Below are the code and all the weights of a small trained network. Each question names an input and a target symbol and asks about switching units off, where a switched-off unit gives its printed mean instead of its output.

import numpy as np


def w(rows, s, z=0):
    codes = np.array(rows[::2]) - 128.0
    scale = np.full(codes.shape[1], s)
    scale[-1] = z or s
    return codes * scale


def norm(h):
    return h / np.sqrt((h * h).mean(-1, keepdims=True) + 1e-5)


def f(y):
    return y / 2 * (1 + np.tanh(0.7978845608 * (y + 0.044715 * y**3)))


def softmax(a):
    e = np.exp(a - a.max(-1, keepdims=True))
    return e / e.sum(-1, keepdims=True)


def log_softmax(a):
    a = a - a.max(-1, keepdims=True)
    return a - np.log(np.exp(a).sum(-1, keepdims=True))


def net(x, mask):
    ids = ['ΛΦΩβεηθμσ'.index(c) for c in x.split()]
    T = len(ids)
    res = E[ids] + P[:T]
    u = 0
    for l in range(2):
        q, k, v = (norm(res) @ M[l].T for M in (Q, K, V))
        z = softmax(np.where(np.tri(T) > 0, q @ k.T / 4**0.5, -1e9)) @ v
        res = res + np.where(mask[u], z, O[l][:, -1]) @ O[l][:, :-1]
        u += 1
        y = f(norm(res) @ A[l][:, :-1].T + A[l][:, -1])
        res = res + np.where(mask[u : u + 16], y, B[l][:, -1]) @ B[l][:, :-1]
        u += 16
    return log_softmax(norm(res)[-1] @ U[:, :-1].T + U[:, -1])


Q, K, V, O, A, B = {}, {}, {}, {}, {}, {}
E = w([
[197,91,165,38,174,149],'Λ',
[158,162,134,60,140,124],'Φ',
[164,150,108,78,176,98],'Ω',
[144,176,95,103,173,66],'β',
[144,233,170,129,67,116],'ε',
[2,62,214,118,134,143],'η',
[175,58,111,166,194,55],'θ',
[60,133,54,182,92,81],'μ',
[164,122,20,176,126,161],'σ',
],0.0028)
P = w([
[174,63,94,18,1,70],'0',
[181,92,108,56,44,60],'1',
[170,106,111,78,70,71],'2',
[161,129,107,84,108,96],'3',
[147,136,105,101,126,108],'4',
[139,140,103,118,147,116],'5',
[136,148,110,139,158,124],'6',
[128,148,114,156,175,137],'7',
[125,160,123,174,192,148],'8',
[116,168,143,196,206,158],'9',
[105,168,139,202,219,171],'10',
[89,163,132,210,234,182],'11',
],0.0022)
Q[0] = w([
[255,133,129,25,148,151],'0.h0',
[77,151,103,245,174,165],'0.h0',
[157,104,219,48,100,191],'0.h0',
[152,140,132,128,136,161],'0.h0',
],0.0041)
K[0] = w([
[136,78,51,59,215,96],'0.h0',
[106,161,156,252,96,239],'0.h0',
[98,24,77,46,95,41],'0.h0',
[124,62,78,127,155,154],'0.h0',
],0.003)
V[0] = w([
[103,92,161,82,155,120],'0.h0',
[127,164,223,105,123,77],'0.h0',
[201,229,249,121,79,129],'0.h0',
[64,113,117,175,27,76],'0.h0',
],0.002)
O[0] = w([
[106,115,143,169,139,174,106],'0.h0',
[144,139,84,162,161,155,87],'0.h0',
[122,149,4,147,210,124,4],'0.h0',
[200,88,97,78,81,121,111],'0.h0',
],0.0027,0.00021)
A[0] = w([
[112,129,114,108,132,122,101],'0.n0',
[98,133,100,100,142,135,81],'0.n1',
[148,149,168,164,194,124,150],'0.n2',
[113,145,102,128,150,138,62],'0.n3',
[63,93,127,201,170,222,2],'0.n4',
[102,128,107,102,139,133,99],'0.n5',
[135,150,227,129,126,185,159],'0.n6',
[112,128,114,111,135,128,108],'0.n7',
[32,78,186,157,4,87,112],'0.n8',
[124,158,155,128,161,152,141],'0.n9',
[108,160,217,88,140,81,81],'0.n10',
[128,128,128,128,128,128,128],'0.n11',
[86,136,88,126,163,157,50],'0.n12',
[168,142,127,168,125,115,117],'0.n13',
[123,123,118,93,117,101,71],'0.n14',
[201,108,219,82,113,119,51],'0.n15',
],0.0033,0.0028)
B[0] = w([
[147,134,155,143,122,131,108],'0.n0',
[165,118,172,146,113,125,90],'0.n1',
[139,142,64,35,128,117,254],'0.n2',
[147,80,185,138,100,117,70],'0.n3',
[187,165,253,130,143,109,32],'0.n4',
[155,131,155,140,121,127,107],'0.n5',
[151,143,37,105,195,91,141],'0.n6',
[145,133,149,137,122,128,115],'0.n7',
[53,157,87,44,191,173,115],'0.n8',
[154,130,83,78,139,102,191],'0.n9',
[175,114,73,153,144,121,111],'0.n10',
[128,128,128,128,128,128,128],'0.n11',
[172,96,204,144,89,97,58],'0.n12',
[74,88,108,116,121,142,132],'0.n13',
[147,150,185,164,133,137,84],'0.n14',
[125,133,154,218,163,97,76],'0.n15',
],0.0022,0.00084)
Q[1] = w([
[176,187,39,93,218,117],'1.h0',
[157,141,70,142,115,28],'1.h0',
[169,58,249,154,2,111],'1.h0',
[32,128,120,150,108,140],'1.h0',
],0.0091)
K[1] = w([
[90,177,122,225,189,152],'1.h0',
[86,30,71,253,131,229],'1.h0',
[143,91,65,52,14,106],'1.h0',
[153,27,241,66,166,111],'1.h0',
],0.0056)
V[1] = w([
[194,200,115,146,73,254],'1.h0',
[158,169,202,6,163,179],'1.h0',
[204,10,97,126,192,194],'1.h0',
[68,69,158,101,32,206],'1.h0',
],0.0034)
O[1] = w([
[154,99,2,137,134,119,55],'1.h0',
[49,73,105,91,116,172,60],'1.h0',
[175,143,127,135,38,224,134],'1.h0',
[114,156,108,167,203,173,2],'1.h0',
],0.0059,0.0013)
A[1] = w([
[72,115,76,139,131,90,16],'1.n0',
[150,157,170,157,187,141,55],'1.n1',
[217,167,75,203,154,193,98],'1.n2',
[172,185,212,135,99,175,102],'1.n3',
[190,133,114,139,88,100,147],'1.n4',
[144,99,126,133,138,115,134],'1.n5',
[116,95,93,137,80,151,115],'1.n6',
[73,158,169,109,126,97,147],'1.n7',
[54,97,168,119,203,192,4],'1.n8',
[86,70,102,111,73,183,90],'1.n9',
[119,147,70,90,166,145,140],'1.n10',
[114,91,123,126,155,100,98],'1.n11',
[159,72,156,140,141,129,119],'1.n12',
[151,67,93,115,182,130,145],'1.n13',
[125,167,83,176,189,147,138],'1.n14',
[126,130,108,254,112,108,83],'1.n15',
],0.0068,0.0031)
B[1] = w([
[88,194,66,109,87,98,116],'1.n0',
[157,153,124,100,146,42,114],'1.n1',
[224,95,1,139,138,211,248],'1.n2',
[80,91,106,241,111,71,154],'1.n3',
[117,104,136,163,165,196,252],'1.n4',
[121,149,117,132,116,153,133],'1.n5',
[127,181,158,154,167,123,140],'1.n6',
[152,82,96,156,149,179,230],'1.n7',
[66,39,99,107,232,114,135],'1.n8',
[163,183,162,177,188,157,160],'1.n9',
[97,134,166,195,135,152,201],'1.n10',
[131,171,91,131,118,141,121],'1.n11',
[89,166,103,104,79,141,107],'1.n12',
[108,161,118,199,94,125,155],'1.n13',
[162,53,137,106,148,112,157],'1.n14',
[184,165,196,100,176,96,139],'1.n15',
],0.0045,0.0024)
U = w([
[124,131,148,145,122,151,2],'Λ',
[84,254,186,169,147,201,130],'Φ',
[151,137,194,68,94,181,91],'Ω',
[150,46,146,11,61,109,113],'β',
[41,180,20,120,72,77,149],'ε',
[36,22,128,120,226,161,145],'η',
[108,51,184,245,27,105,139],'θ',
[196,168,180,138,205,15,159],'μ',
[224,93,23,180,138,194,165],'σ',
],0.0056,0.0026)

Each question gives the input, a string of symbols that net reads in full, and the target symbol t.
The units are the heads (4 rows each of Q, K, V and O) and the neurons (one row each of A and B). Each row of codes is followed by its name. A weight is (code - 128) times the scale printed after its matrix; where a second scale follows, it is the last column's (O, A, B and U).
mask holds one flag per unit, layer by layer, with each layer's heads first. A switched-off unit (its flag False) gives its mean, the last column of its rows in O or B, instead of its output. The means were averaged over made-up inputs and are rounded, as every weight is.
A unit's drop is (log p(t) with every unit on - log p(t) with that unit switched off) / (log p(t) with every unit on - log p(t) with every unit switched off).
The circuit of an input: a set's keep is (log p(t) with only the set's units on - log p(t) with every unit switched off) / (log p(t) with every unit on - log p(t) with every unit switched off). Starting from the 12 units with the biggest drops (on a tie, the unit counted first), units are removed one at a time, each time the one whose removal leaves the highest keep (on an exact tie, the one counted first), for as long as the keep stays at least 0.8.
units of the circuit, in order: the units of the circuit, biggest drop first
k most important neurons: the k neurons with the biggest drops, biggest first
top k neurons in layer l: the k neurons of layer l with the biggest drops, biggest first
input Ω β Φ Ω, target β: units of the circuit, in order -> 1.h0
input Λ θ β Λ, target θ: units of the circuit, in order -> 1.n3; 0.n15; 1.h0
input Ω β ε μ Φ μ μ η ε Φ θ, target θ: 2 most important neurons -> 1.n3; 0.n15
input β η β μ Ω η Ω, target η: units of the circuit, in order -> 1.h0; 1.n8
input Ω Φ Ω, target β: units of the circuit, in order -> 1.h0; 1.n2
input Λ Φ η Φ β β, target β: units of the circuit, in order -> 1.h0; 1.n9
input θ Φ σ η μ, target η: units of the circuit, in order -> 1.h0; 0.n8; 1.n8
input σ μ σ η η Φ, target η: units of the circuit, in order -> 1.h0; 0.h0; 1.n8
input μ μ μ Φ Ω Ω σ Λ Φ Φ, target Φ: top 2 neurons in layer 0 -> 0.n15; 0.n2
input β β σ μ Λ μ θ σ Ω ε, target σ: 2 most important neurons -> 0.n6; 0.n2
input ε ε Φ μ η Φ Φ, target η: 2 most important neurons -> 0.n15; 0.n4
input σ μ ε β Φ ε Φ Φ Φ, target Φ: 3 most important neurons -> 1.n9; 1.n2; 1.n10
input μ σ Ω σ ε Φ μ Λ, target μ: units of the circuit, in order -> 1.h0; 1.n2
input θ μ ε μ η μ β, target μ: units of the circuit, in order -> 1.h0
input σ Ω ε Φ Λ μ Φ Φ, target μ: top 2 neurons in layer 0 -> 0.n2; 0.n9
input μ θ Φ, target μ: top 2 neurons in layer 1 -> 1.n1; 1.n2
input Φ Φ Ω Φ σ μ Φ Ω μ Φ θ Ω, target θ: units of the circuit, in order -> 1.h0; 1.n3
input μ Φ η Φ β Λ, target β: units of the circuit, in order -> 1.h0; 1.n4
input Φ Λ Φ θ η θ Λ, target θ: units of the circuit, in order -> 1.n3; 1.h0
input η β ε, target η: top 3 neurons in layer 1 -> 1.n7; 1.n2; 1.n13
input μ Φ β Φ, target β: 2 most important neurons -> 1.n2; 1.n9
input σ Ω β μ, target ε: units of the circuit, in order -> 1.n0; 1.n2
input μ μ Ω Λ μ Λ Λ Φ β ε Ω β, target ε: 3 most important neurons -> 0.n2; 1.n2; 1.n14
input Φ Ω β Φ Λ μ, target Φ: most important neuron -> 1.n9
input Ω ε μ, target μ: 3 most important neurons -> 0.n2; 1.n15; 1.n2
input Ω Φ Φ μ Φ Ω μ β Φ Φ μ Λ, target μ: top 2 neurons in layer 0 -> 0.n6; 0.n2
input σ β θ Φ θ Φ ε, target θ: top neuron in layer 1 -> 1.n3
